Here is a tiny trained network, its code and every weight. The questions are about switching its units off for an input and a class, where a switched-off unit gives its printed mean instead of its output.

import numpy as np


def w(rows, s, z=0):
    codes = np.array(rows[::2]) - 128.0
    scale = np.full(codes.shape[1], s)
    scale[-1] = z or s
    return codes * scale


def norm(h):
    return h / np.sqrt((h * h).mean(-1, keepdims=True) + 1e-5)


def f(y):
    return np.maximum(y, 0)


def log_softmax(a):
    a = a - a.max(-1, keepdims=True)
    return a - np.log(np.exp(a).sum(-1, keepdims=True))


def net(x, mask):
    res = np.array(x, float).reshape(1, 7) / 4 @ E
    u = 0
    for l in range(2):
        y = f(norm(res) @ A[l][:, :-1].T + A[l][:, -1])
        res = res + np.where(mask[u : u + 7], y, B[l][:, -1]) @ B[l][:, :-1]
        u += 7
    return log_softmax(norm(res)[-1] @ U[:, :-1].T + U[:, -1])


A, B = {}, {}
E = w([
[132,128,119,114,131],'x0',
[205,216,223,35,79],'x1',
[118,128,127,138,99],'x2',
[130,130,140,135,145],'x3',
[61,33,253,6,120],'x4',
[129,129,146,148,140],'x5',
[128,129,121,127,124],'x6',
],0.0043)
A[0] = w([
[127,114,118,222,83,105],'L0N0',
[90,2,120,87,180,4],'L0N1',
[152,185,85,171,129,251],'L0N2',
[179,167,253,135,50,109],'L0N3',
[215,159,117,143,109,94],'L0N4',
[74,132,82,170,184,121],'L0N5',
[135,6,87,185,133,255],'L0N6',
],0.0049,0.0023)
B[0] = w([
[134,135,83,31,180,179],'L0N0',
[98,113,175,175,91,187],'L0N1',
[149,231,109,171,149,236],'L0N2',
[217,119,83,52,224,198],'L0N3',
[154,147,109,223,1,171],'L0N4',
[190,123,49,72,115,200],'L0N5',
[86,102,97,133,205,253],'L0N6',
],0.005,0.0046)
A[1] = w([
[156,85,182,55,84,80],'L1N0',
[142,40,172,101,136,207],'L1N1',
[129,159,58,115,118,184],'L1N2',
[121,122,48,215,130,160],'L1N3',
[167,214,202,100,84,200],'L1N4',
[210,150,114,137,150,191],'L1N5',
[53,1,154,145,133,5],'L1N6',
],0.0083,0.003)
B[1] = w([
[95,108,183,115,167,186],'L1N0',
[135,94,144,118,51,212],'L1N1',
[115,123,123,142,191,219],'L1N2',
[119,72,211,76,139,255],'L1N3',
[118,187,136,159,102,213],'L1N4',
[90,113,95,132,118,223],'L1N5',
[228,148,9,159,59,204],'L1N6',
],0.011,0.0065)
U = w([
[95,76,94,146,234,250],'0',
[166,39,49,123,70,69],'1',
[114,250,116,173,151,83],'2',
[107,132,233,66,94,95],'3',
],0.014,0.0021)

Each question gives the input, the list of numbers given to net, and the class t.
The units are the neurons (one row each of A and B). Each row of codes is followed by its name. A weight is (code - 128) times the scale printed after its matrix; where a second scale follows, it is the last column's (A, B and U).
mask holds one flag per neuron, layer by layer. A switched-off neuron (its flag False) gives its mean, the last column of its row in B, instead of its output. The means were averaged over made-up inputs and are rounded, as every weight is.
A unit's drop is (log p(t) with every unit on - log p(t) with that unit switched off) / (log p(t) with every unit on - log p(t) with every unit switched off).
The circuit of an input: a set's keep is (log p(t) with only the set's units on - log p(t) with every unit switched off) / (log p(t) with every unit on - log p(t) with every unit switched off). Starting from the 12 units with the biggest drops (on a tie, the unit counted first), units are removed one at a time, each time the one whose removal leaves the highest keep (on an exact tie, the one counted first), for as long as the keep stays at least 0.8.
units of the circuit, in order: the units of the circuit, biggest drop first
unit that matters most: the unit with the biggest drop
k most important neurons: the k neurons with the biggest drops, biggest first
k most important neurons of layer l: the k neurons of layer l with the biggest drops, biggest first
drop of u: that unit's drop, to one decimal
input [-4,-4,-2,-3,0,-7,4], class 0: unit that matters most => L1N1
input [-7,6,2,5,0,3,5], class 2: 2 most important neurons of layer 1 => L1N3, L1N4
input [-6,-2,4,4,-8,4,-8], class 0: units of the circuit, in order => L1N3, L1N6
input [-7,0,-3,5,7,-1,-2], class 1: 3 most important neurons => L1N6, L1N3, L0N2
input [-6,6,-8,-7,0,-4,6], class 2: 3 most important neurons => L1N3, L1N4, L1N1
input [6,5,5,-8,0,1,2], class 2: 3 most important neurons of layer 1 => L1N3, L1N4, L1N1
input [7,1,0,6,0,4,-4], class 2: 3 most important neurons of layer 0 => L0N6, L0N5, L0N0
input [-8,0,-2,-2,-8,2,-6], class 0: 2 most important neurons => L1N3, L1N6
input [3,-2,2,-2,-6,2,1], class 0: 2 most important neurons => L1N3, L1N6
input [7,-5,-5,5,8,4,-4], class 1: drop of L1N2 => 0.0
input [-2,8,0,-8,-3,-8,-4], class 2: drop of L1N3 => 0.1
input [6,-8,-8,0,4,-4,2], class 1: drop of L1N6 => 0.2
input [6,-1,0,4,-8,-1,6], class 0: drop of L1N4 => 0.2
input [-7,-2,7,5,7,4,6], class 1: most important neuron => L1N6
